Here is a tiny trained network, its code and every weight. The questions are about switching its units off for an input and a target symbol, where a switched-off unit gives its printed mean instead of its output.

import numpy as np


def w(rows, s, z=0):
    codes = np.array(rows[::2]) - 128.0
    scale = np.full(codes.shape[1], s)
    scale[-1] = z or s
    return codes * scale


def f(y):
    return np.maximum(y, 0)


def softmax(a):
    e = np.exp(a - a.max(-1, keepdims=True))
    return e / e.sum(-1, keepdims=True)


def log_softmax(a):
    a = a - a.max(-1, keepdims=True)
    return a - np.log(np.exp(a).sum(-1, keepdims=True))


def net(x, mask):
    ids = ['αγεζηθμξστψω'.index(c) for c in x.split()]
    T = len(ids)
    res = E[ids] + P[:T]
    u = 0
    for l in range(2):
        r = res
        for j in range(2):
            rows = slice(3 * j, 3 * j + 3)
            q, k, v = (r @ M[l][rows].T for M in (Q, K, V))
            z = softmax(np.where(np.tri(T) > 0, q @ k.T / 3**0.5, -1e9)) @ v
            o = O[l][rows]
            res = res + np.where(mask[u + j], z, o[:, -1]) @ o[:, :-1]
        u += 2
        y = f(res @ A[l][:, :-1].T + A[l][:, -1])
        res = res + np.where(mask[u : u + 12], y, B[l][:, -1]) @ B[l][:, :-1]
        u += 12
    return log_softmax(res[-1] @ U[:, :-1].T + U[:, -1])


Q, K, V, O, A, B = {}, {}, {}, {}, {}, {}
E = w([
[73,156,129,172,202,119,131,157,179,87,208],'α',
[137,62,212,155,115,150,116,105,109,128,161],'γ',
[133,136,207,188,160,169,119,167,134,114,105],'ε',
[113,100,67,170,120,118,144,126,173,120,135],'ζ',
[126,167,109,97,254,168,96,135,115,112,126],'η',
[101,147,164,102,67,129,121,138,185,81,161],'θ',
[102,120,132,209,120,141,89,112,181,123,121],'μ',
[95,79,151,178,135,80,109,134,152,169,167],'ξ',
[104,102,141,111,103,137,106,160,178,113,89],'σ',
[109,79,188,101,155,116,146,176,161,110,135],'τ',
[161,177,113,131,99,105,99,139,122,166,92],'ψ',
[72,82,110,130,122,102,117,121,106,160,83],'ω',
],0.022)
P = w([
[134,172,194,88,117,172,172,89,134,138,144],'0',
[183,109,61,139,99,136,147,181,89,60,118],'1',
[59,146,185,152,205,37,76,113,123,134,102],'2',
[125,134,140,110,65,227,124,160,143,229,154],'3',
[180,91,120,136,85,108,159,173,64,8,130],'4',
[39,138,181,150,209,55,66,115,126,161,108],'5',
],0.014)
Q[0] = w([
[128,74,41,189,131,144,154,126,125,166,123],'L0H0',
[112,155,58,148,165,163,138,76,163,137,94],'L0H0',
[2,117,166,165,163,46,58,83,182,243,109],'L0H0',
[251,81,149,137,168,136,139,138,176,138,187],'L0H1',
[85,137,175,95,154,93,184,166,139,131,113],'L0H1',
[90,68,138,157,129,163,102,174,64,167,139],'L0H1',
],0.0086)
K[0] = w([
[136,115,79,164,144,95,181,93,139,154,113],'L0H0',
[138,165,115,118,150,133,135,94,129,147,115],'L0H0',
[120,143,128,116,121,205,149,140,181,250,149],'L0H0',
[138,148,153,122,145,131,164,116,176,143,156],'L0H1',
[123,99,135,111,147,122,118,162,125,124,136],'L0H1',
[109,108,131,125,136,120,103,130,136,155,104],'L0H1',
],0.015)
V[0] = w([
[214,2,140,67,200,166,143,149,90,151,157],'L0H0',
[137,53,154,215,187,88,211,155,183,93,142],'L0H0',
[91,84,201,169,93,149,145,249,221,183,89],'L0H0',
[97,132,94,188,102,122,119,219,60,20,161],'L0H1',
[144,121,147,112,145,27,40,92,94,79,104],'L0H1',
[112,170,157,110,129,98,153,98,141,155,121],'L0H1',
],0.0068)
O[0] = w([
[120,138,111,57,47,88,68,183,104,153,139,132],'L0H0',
[135,211,174,177,59,95,202,146,36,152,92,188],'L0H0',
[113,122,161,68,196,88,157,150,155,174,80,254],'L0H0',
[137,35,157,137,254,111,154,133,88,128,164,159],'L0H1',
[143,107,116,170,196,106,134,105,121,112,173,119],'L0H1',
[157,120,86,88,78,142,114,128,174,106,154,128],'L0H1',
],0.0088,0.0072)
A[0] = w([
[117,116,108,183,113,63,79,161,144,227,153,191],'L0N0',
[177,91,175,200,61,243,92,148,102,109,75,154],'L0N1',
[89,68,191,142,151,76,126,27,219,128,99,6],'L0N2',
[174,93,200,78,127,203,201,160,175,69,77,177],'L0N3',
[209,97,50,137,111,191,83,125,49,67,101,40],'L0N4',
[198,116,121,89,96,182,121,58,130,129,217,109],'L0N5',
[126,103,159,146,88,125,138,184,133,25,100,145],'L0N6',
[77,33,101,81,73,196,253,122,156,94,67,159],'L0N7',
[84,157,144,139,151,220,151,117,179,187,118,212],'L0N8',
[113,180,125,95,168,192,103,21,62,131,107,24],'L0N9',
[204,72,67,229,53,110,166,176,62,134,99,86],'L0N10',
[253,165,58,151,161,165,197,182,127,41,183,61],'L0N11',
],0.0075,0.0026)
B[0] = w([
[92,88,171,114,186,226,148,168,156,62,132,218],'L0N0',
[208,124,107,139,252,145,95,105,108,137,192,183],'L0N1',
[136,182,100,131,212,77,104,121,99,225,91,255],'L0N2',
[174,147,82,153,86,112,83,94,81,107,201,231],'L0N3',
[133,155,48,64,123,80,211,74,86,168,120,163],'L0N4',
[180,115,102,205,129,47,211,169,46,168,158,145],'L0N5',
[165,117,85,164,82,93,39,117,139,102,128,213],'L0N6',
[127,93,37,176,73,54,113,116,123,134,135,209],'L0N7',
[113,154,142,101,102,174,131,162,71,216,142,236],'L0N8',
[99,93,167,224,21,89,122,139,189,163,106,155],'L0N9',
[202,147,130,138,149,127,216,138,213,124,130,221],'L0N10',
[47,254,168,149,169,73,100,147,172,119,106,186],'L0N11',
],0.0074,0.0084)
Q[1] = w([
[222,171,29,161,89,163,170,75,42,69,198],'L1H0',
[207,65,107,155,109,152,141,93,118,80,89],'L1H0',
[137,162,44,182,101,105,169,102,46,54,92],'L1H0',
[4,201,119,200,82,142,160,149,194,97,48],'L1H1',
[15,57,174,175,120,128,10,109,162,174,68],'L1H1',
[130,228,145,147,195,255,157,80,97,123,53],'L1H1',
],0.007)
K[1] = w([
[183,135,137,110,151,65,125,104,137,60,116],'L1H0',
[164,94,147,132,159,133,116,114,129,117,61],'L1H0',
[97,129,125,137,129,86,153,109,65,49,76],'L1H0',
[69,151,86,155,122,135,174,175,175,125,142],'L1H1',
[92,105,126,103,97,147,144,141,169,251,150],'L1H1',
[119,194,138,128,148,192,108,147,134,117,93],'L1H1',
],0.011)
V[1] = w([
[94,107,123,147,114,136,140,126,195,146,3],'L1H0',
[183,194,144,170,163,142,46,153,132,133,38],'L1H0',
[182,79,52,131,111,149,165,109,91,40,81],'L1H0',
[137,85,113,126,97,42,48,169,123,184,58],'L1H1',
[157,136,182,50,149,106,155,72,106,129,103],'L1H1',
[143,163,169,110,133,54,131,103,155,96,131],'L1H1',
],0.0076)
O[1] = w([
[195,121,190,203,191,129,101,144,72,62,29,14],'L1H0',
[208,14,38,26,168,171,164,84,10,75,154,164],'L1H0',
[102,80,223,83,222,85,53,134,168,246,28,3],'L1H0',
[101,113,43,107,179,243,164,156,138,35,27,194],'L1H1',
[126,207,43,152,125,122,93,154,154,148,101,38],'L1H1',
[47,112,98,83,254,175,178,174,148,121,118,131],'L1H1',
],0.0071,0.0073)
A[1] = w([
[45,163,157,181,185,145,141,118,126,64,119,73],'L1N0',
[122,149,132,105,45,171,137,116,147,57,102,101],'L1N1',
[94,166,172,130,160,87,76,145,185,152,143,214],'L1N2',
[126,79,159,164,165,214,88,143,155,75,134,252],'L1N3',
[188,141,149,184,124,92,149,128,178,33,113,110],'L1N4',
[148,178,143,122,181,101,163,182,188,199,34,90],'L1N5',
[197,68,171,2,77,123,74,163,128,146,127,60],'L1N6',
[129,165,169,148,103,199,92,117,77,171,207,75],'L1N7',
[135,98,122,111,203,131,67,55,131,111,32,94],'L1N8',
[91,132,191,214,130,71,67,139,147,92,59,101],'L1N9',
[72,213,131,50,90,161,102,110,158,148,146,74],'L1N10',
[120,122,149,148,59,139,52,112,202,81,187,121],'L1N11',
],0.0084,0.0044)
B[1] = w([
[180,169,173,128,82,56,82,140,104,103,78,208],'L1N0',
[185,128,134,162,117,54,151,2,133,200,198,173],'L1N1',
[148,47,104,149,66,243,155,111,170,138,78,210],'L1N2',
[124,106,29,15,100,84,162,152,149,148,183,178],'L1N3',
[26,162,26,189,210,207,54,175,186,170,147,173],'L1N4',
[80,129,213,135,104,112,113,60,127,98,57,246],'L1N5',
[105,174,68,212,94,118,145,100,79,96,73,164],'L1N6',
[104,107,102,106,115,105,113,121,190,138,46,238],'L1N7',
[238,146,140,142,139,114,103,182,166,161,169,202],'L1N8',
[80,57,141,89,85,71,126,194,88,169,188,181],'L1N9',
[164,38,134,184,147,138,112,172,102,151,72,203],'L1N10',
[164,165,136,103,191,127,136,69,58,71,127,186],'L1N11',
],0.008,0.012)
U = w([
[176,164,100,163,41,72,133,66,167,190,128,165],'α',
[110,75,104,147,101,249,156,223,167,173,133,204],'γ',
[76,144,125,37,169,134,184,149,81,253,103,111],'ε',
[141,65,172,124,125,108,126,133,94,173,109,111],'ζ',
[95,83,128,77,120,139,44,67,160,83,148,223],'η',
[109,130,108,164,169,152,98,73,175,164,72,85],'θ',
[178,87,162,167,172,149,163,104,18,128,94,92],'μ',
[109,160,122,191,123,140,63,162,83,131,125,141],'ξ',
[219,196,187,13,130,105,174,113,183,147,89,155],'σ',
[109,139,132,73,79,137,173,157,118,85,38,154],'τ',
[199,95,137,145,169,155,92,129,167,201,164,44],'ψ',
[177,127,97,123,86,107,58,192,184,139,109,3],'ω',
],0.0066,0.005)

Each question gives the input, a string of symbols that net reads in full, and the target symbol t.
The units are the heads (3 rows each of Q, K, V and O) and the neurons (one row each of A and B). Each row of codes is followed by its name. A weight is (code - 128) times the scale printed after its matrix; where a second scale follows, it is the last column's (O, A, B and U).
mask holds one flag per unit, layer by layer, with each layer's heads first. A switched-off unit (its flag False) gives its mean, the last column of its rows in O or B, instead of its output. The means were averaged over made-up inputs and are rounded, as every weight is.
A unit's drop is (log p(t) with every unit on - log p(t) with that unit switched off) / (log p(t) with every unit on - log p(t) with every unit switched off).
The circuit of an input: a set's keep is (log p(t) with only the set's units on - log p(t) with every unit switched off) / (log p(t) with every unit on - log p(t) with every unit switched off). Starting from the 12 units with the biggest drops (on a tie, the unit counted first), units are removed one at a time, each time the one whose removal leaves the highest keep (on an exact tie, the one counted first), for as long as the keep stays at least 0.8.
circuit, biggest first: the units of the circuit, biggest drop first
unit that matters most: the unit with the biggest drop
top k neurons: the k neurons with the biggest drops, biggest first
k most important neurons of layer l: the k neurons of layer l with the biggest drops, biggest first
which heads matter: for each layer, one digit per head in row order, 1 if its drop is at least 0.15 and else 0, layers parted by /
input ζ ε ζ γ ζ θ, target γ: unit that matters most => L1N2
input θ ζ μ, target θ: circuit, biggest first => L0N2, L0H0
input ζ α θ ψ α σ, target ψ: circuit, biggest first => L0H0, L0N2, L1N8
input ε η ε η ε ζ, target η: which heads matter => 10 / 10
input η η σ α θ, target η: top 2 neurons => L0N6, L0N3
input ζ η ζ σ α, target ξ: top 2 neurons => L0N11, L1N4
input ζ ζ ω η ζ ξ, target η: circuit, biggest first => L0H0, L1H0
input ζ ω θ η, target α: which heads matter => 00 / 11
input γ ε μ ω ω γ, target ω: 2 most important neurons of layer 1 => L1N8, L1N3
input η ε η τ ω ζ, target τ: circuit, biggest first => L0H0, L1H0, L1H1
input θ ε γ, target θ: circuit, biggest first => L0N2, L0H0, L1H1
input α ζ ζ γ θ ζ, target γ: which heads matter => 00 / 10
input ζ η τ, target ζ: 2 most important neurons of layer 0 => L0N2, L0N7
input ω ζ ζ α, target α: unit that matters most => L1H0
input α τ σ τ ω, target ζ: which heads matter => 01 / 10
input ξ ζ ξ γ ζ ε, target γ: which heads matter => 00 / 10
input θ μ η η, target γ: which heads matter => 10 / 00
input ζ σ η μ σ τ, target μ: which heads matter => 10 / 10
input ζ ξ η θ θ α, target θ: circuit, biggest first => L0N2, L0H0, L1N5
input σ ξ ω, target σ: 2 most important neurons of layer 1 => L1N8, L1N0
input ζ γ μ, target ζ: top 2 neurons => L1N9, L0N2
input τ σ ε μ η γ, target μ: circuit, biggest first => L1H0
input θ ζ ζ ζ ψ ε, target ζ: circuit, biggest first => L1N9, L1H0, L0N2, L1H1
input ω η θ, target ω: top 2 neurons => L1N8, L1N0
input ζ ε ζ ζ ζ, target θ: which heads matter => 10 / 10
input τ θ σ ω, target α: top 2 neurons => L1N1, L0N8
input ζ μ η ζ ζ α, target ζ: top 2 neurons => L0N2, L1N9
input γ ψ ω, target γ: which heads matter => 11 / 10
